Below is a small trained network, with its code and all its weights. Each question gives an input and a class and asks what happens when units are switched off, that is, made to give their printed mean instead of their output.

import numpy as np


def w(rows, s, z=0):
    codes = np.array(rows[::2]) - 128.0
    scale = np.full(codes.shape[1], s)
    scale[-1] = z or s
    return codes * scale


def norm(h):
    return h / np.sqrt((h * h).mean(-1, keepdims=True) + 1e-5)


def f(y):
    return np.maximum(y, 0)


def log_softmax(a):
    a = a - a.max(-1, keepdims=True)
    return a - np.log(np.exp(a).sum(-1, keepdims=True))


def net(x, mask):
    res = np.array(x, float).reshape(1, 3) / 4 @ E
    u = 0
    for l in range(3):
        y = f(norm(res) @ A[l][:, :-1].T + A[l][:, -1])
        res = res + np.where(mask[u : u + 7], y, B[l][:, -1]) @ B[l][:, :-1]
        u += 7
    return log_softmax(norm(res)[-1] @ U[:, :-1].T + U[:, -1])


A, B = {}, {}
E = w([
[200,223,40],'x0',
[42,75,35],'x1',
[254,11,49],'x2',
],0.0074)
A[0] = w([
[86,86,149,81],'L0N1',
[102,109,97,72],'L0N2',
[221,35,189,2],'L0N3',
[76,9,2,50],'L0N4',
[172,78,148,50],'L0N5',
[152,109,97,143],'L0N6',
[181,85,56,76],'L0N7',
],0.0073,0.0064)
B[0] = w([
[142,157,129,160],'L0N1',
[156,100,135,132],'L0N2',
[251,63,231,172],'L0N3',
[137,84,121,251],'L0N4',
[174,81,158,142],'L0N5',
[161,150,134,211],'L0N6',
[66,173,149,212],'L0N7',
],0.012,0.0024)
A[1] = w([
[112,147,79,4],'L1N1',
[128,109,12,239],'L1N2',
[111,138,204,234],'L1N3',
[114,131,89,100],'L1N4',
[181,252,84,234],'L1N5',
[147,100,137,115],'L1N6',
[64,165,177,254],'L1N7',
],0.02,0.0045)
B[1] = w([
[136,156,149,143],'L1N1',
[67,129,212,221],'L1N2',
[134,86,4,219],'L1N3',
[147,72,186,148],'L1N4',
[184,213,207,252],'L1N5',
[112,110,91,148],'L1N6',
[69,133,47,238],'L1N7',
],0.013,0.012)
A[2] = w([
[218,105,181,138],'L2N1',
[67,195,175,136],'L2N2',
[133,105,35,173],'L2N3',
[176,255,75,77],'L2N4',
[145,123,112,139],'L2N5',
[146,143,124,88],'L2N6',
[21,196,119,252],'L2N7',
],0.014,0.0046)
B[2] = w([
[208,106,175,178],'L2N1',
[73,98,94,192],'L2N2',
[241,158,132,196],'L2N3',
[9,224,171,195],'L2N4',
[168,140,191,138],'L2N5',
[94,102,126,134],'L2N6',
[168,93,88,244],'L2N7',
],0.011)
U = w([
[170,185,220,156],'0',
[68,42,150,152],'1',
[116,108,1,184],'2',
[233,68,140,104],'3',
[47,139,99,2],'4',
[89,227,79,165],'5',
],0.027,0.0061)

Each question gives the input, the list of numbers given to net, and the class t.
The units are the neurons (one row each of A and B). Each row of codes is followed by its name. A weight is (code - 128) times the scale printed after its matrix; where a second scale follows, it is the last column's (A, B and U).
mask holds one flag per neuron, layer by layer. A switched-off neuron (its flag False) gives its mean, the last column of its row in B, instead of its output. The means were averaged over made-up inputs and are rounded, as every weight is.
A unit's drop is (log p(t) with every unit on - log p(t) with that unit switched off) / (log p(t) with every unit on - log p(t) with every unit switched off).
The circuit of an input: a set's keep is (log p(t) with only the set's units on - log p(t) with every unit switched off) / (log p(t) with every unit on - log p(t) with every unit switched off). Starting from the 12 units with the biggest drops (on a tie, the unit counted first), units are removed one at a time, each time the one whose removal leaves the highest keep (on an exact tie, the one counted first), for as long as the keep stays at least 0.8.
units of the circuit, in order: the units of the circuit, biggest drop first
unit that matters most: the unit with the biggest drop
k most important neurons: the k neurons with the biggest drops, biggest first
top k neurons in layer l: the k neurons of layer l with the biggest drops, biggest first
drop of u: that unit's drop, to one decimal
input [-4,6,8], class 1: units of the circuit, in order	L1N2
input [8,8,6], class 0: units of the circuit, in order	L1N7; L1N3
input [-1,-6,-5], class 5: 2 most important neurons	L2N4; L0N4
input [-7,1,3], class 3: top 2 neurons in layer 1	L1N2; L1N7
input [4,8,-5], class 4: 2 most important neurons	L1N3; L1N2
input [-3,7,-2], class 1: top 2 neurons in layer 1	L1N3; L1N2
input [3,1,-2], class 0: 3 most important neurons	L1N5; L0N7; L1N3
input [-7,3,5], class 3: top 2 neurons in layer 2	L2N4; L2N2
input [-3,-7,0], class 3: 2 most important neurons	L2N3; L1N5
input [3,4,8], class 1: 2 most important neurons	L1N2; L1N5
input [3,3,-2], class 0: top 2 neurons in layer 1	L1N5; L1N3
input [-1,7,-4], class 2: top 2 neurons in layer 2	L2N7; L2N4
input [4,8,-8], class 4: drop of L1N3	0.4
input [5,8,8], class 1: drop of L1N2	0.9
input [-4,-4,2], class 3: drop of L1N6	0.0
input [-2,-7,2], class 3: unit that matters most	L1N5
